Below are the code and all the weights of a small trained network. Each question names an input and a class and asks about switching units off, where a switched-off unit gives its printed mean instead of its output.

import numpy as np


def w(rows, s, z=0):
    codes = np.array(rows[::2]) - 128.0
    scale = np.full(codes.shape[1], s)
    scale[-1] = z or s
    return codes * scale


def norm(h):
    return h / np.sqrt((h * h).mean(-1, keepdims=True) + 1e-5)


def f(y):
    return y / 2 * (1 + np.tanh(0.7978845608 * (y + 0.044715 * y**3)))


def log_softmax(a):
    a = a - a.max(-1, keepdims=True)
    return a - np.log(np.exp(a).sum(-1, keepdims=True))


def net(x, mask):
    res = np.array(x, float).reshape(1, 2) / 4 @ E
    u = 0
    for l in range(2):
        y = f(norm(res) @ A[l][:, :-1].T + A[l][:, -1])
        res = res + np.where(mask[u : u + 8], y, B[l][:, -1]) @ B[l][:, :-1]
        u += 8
    return log_softmax(norm(res)[-1] @ U[:, :-1].T + U[:, -1])


A, B = {}, {}
E = w([
[250,168,159,177],'x0',
[170,42,172,91],'x1',
],0.0017)
A[0] = w([
[179,39,139,132,86],'L0N1',
[98,234,60,149,98],'L0N2',
[159,73,132,133,111],'L0N3',
[15,60,61,75,162],'L0N4',
[132,72,188,81,147],'L0N5',
[233,207,191,177,139],'L0N6',
[255,133,110,178,109],'L0N7',
[41,89,127,149,4],'L0N8',
],0.003,0.0016)
B[0] = w([
[31,78,20,162,145],'L0N1',
[147,59,28,110,164],'L0N2',
[100,132,84,181,134],'L0N3',
[229,217,195,82,250],'L0N4',
[161,185,22,163,169],'L0N5',
[44,115,213,124,210],'L0N6',
[40,137,248,168,182],'L0N7',
[173,156,213,148,110],'L0N8',
],0.0018,0.0017)
A[1] = w([
[60,112,93,74,65],'L1N1',
[225,152,77,100,101],'L1N2',
[173,60,176,124,254],'L1N3',
[91,182,111,163,30],'L1N4',
[128,195,79,141,52],'L1N5',
[174,51,142,94,32],'L1N6',
[112,138,123,87,100],'L1N7',
[2,86,134,166,81],'L1N8',
],0.0054,0.00081)
B[1] = w([
[202,219,208,206,201],'L1N1',
[124,2,151,222,163],'L1N2',
[102,188,77,93,251],'L1N3',
[121,107,72,41,155],'L1N4',
[109,23,77,62,174],'L1N5',
[89,106,42,110,187],'L1N6',
[124,144,170,212,156],'L1N7',
[209,10,149,212,162],'L1N8',
],0.0035,0.0016)
U = w([
[137,230,208,120,220],'0',
[107,121,9,69,159],'1',
[148,27,163,208,2],'2',
],0.013,0.0023)

Each question gives the input, the list of numbers given to net, and the class t.
The units are the neurons (one row each of A and B). Each row of codes is followed by its name. A weight is (code - 128) times the scale printed after its matrix; where a second scale follows, it is the last column's (A, B and U).
mask holds one flag per neuron, layer by layer. A switched-off neuron (its flag False) gives its mean, the last column of its row in B, instead of its output. The means were averaged over made-up inputs and are rounded, as every weight is.
A unit's drop is (log p(t) with every unit on - log p(t) with that unit switched off) / (log p(t) with every unit on - log p(t) with every unit switched off).
The circuit of an input: a set's keep is (log p(t) with only the set's units on - log p(t) with every unit switched off) / (log p(t) with every unit on - log p(t) with every unit switched off). Starting from the 12 units with the biggest drops (on a tie, the unit counted first), units are removed one at a time, each time the one whose removal leaves the highest keep (on an exact tie, the one counted first), for as long as the keep stays at least 0.8.
units of the circuit, in order: the units of the circuit, biggest drop first
unit that matters most: the unit with the biggest drop
top k neurons: the k neurons with the biggest drops, biggest first
k most important neurons of layer l: the k neurons of layer l with the biggest drops, biggest first
drop when u is switched off: that unit's drop, to one decimal
input [3,-4], class 1: 4 most important neurons of layer 1	L1N4, L1N1, L1N2, L1N7
input [-5,5], class 0: most important neuron of layer 1	L1N1
input [1,-1], class 2: units of the circuit, in order	L1N8, L0N4
input [-8,8], class 0: units of the circuit, in order	L1N1, L1N5, L1N2
input [2,-3], class 2: top 2 neurons	L0N4, L1N8
input [-2,-2], class 2: top 2 neurons	L1N2, L0N6
input [-8,-6], class 0: top 2 neurons	L1N1, L0N4
input [1,-3], class 2: top 4 neurons	L1N8, L0N4, L0N5, L0N6
input [3,-2], class 2: top 3 neurons	L0N4, L0N6, L1N8
input [-2,1], class 2: 2 most important neurons of layer 0	L0N7, L0N6
input [2,0], class 2: top 2 neurons	L1N8, L0N4
input [-4,2], class 0: top 2 neurons	L1N8, L0N2
input [-4,-4], class 0: 2 most important neurons of layer 1	L1N1, L1N6
input [-7,4], class 0: top 2 neurons	L0N4, L1N1
input [-3,7], class 1: unit that matters most	L1N6
input [6,8], class 1: 2 most important neurons of layer 0	L0N4, L0N1
input [3,5], class 1: drop when L1N1 is switched off	0.2
input [-7,-1], class 0: drop when L0N4 is switched off	0.3
input [-5,-1], class 0: drop when L1N8 is switched off	0.0
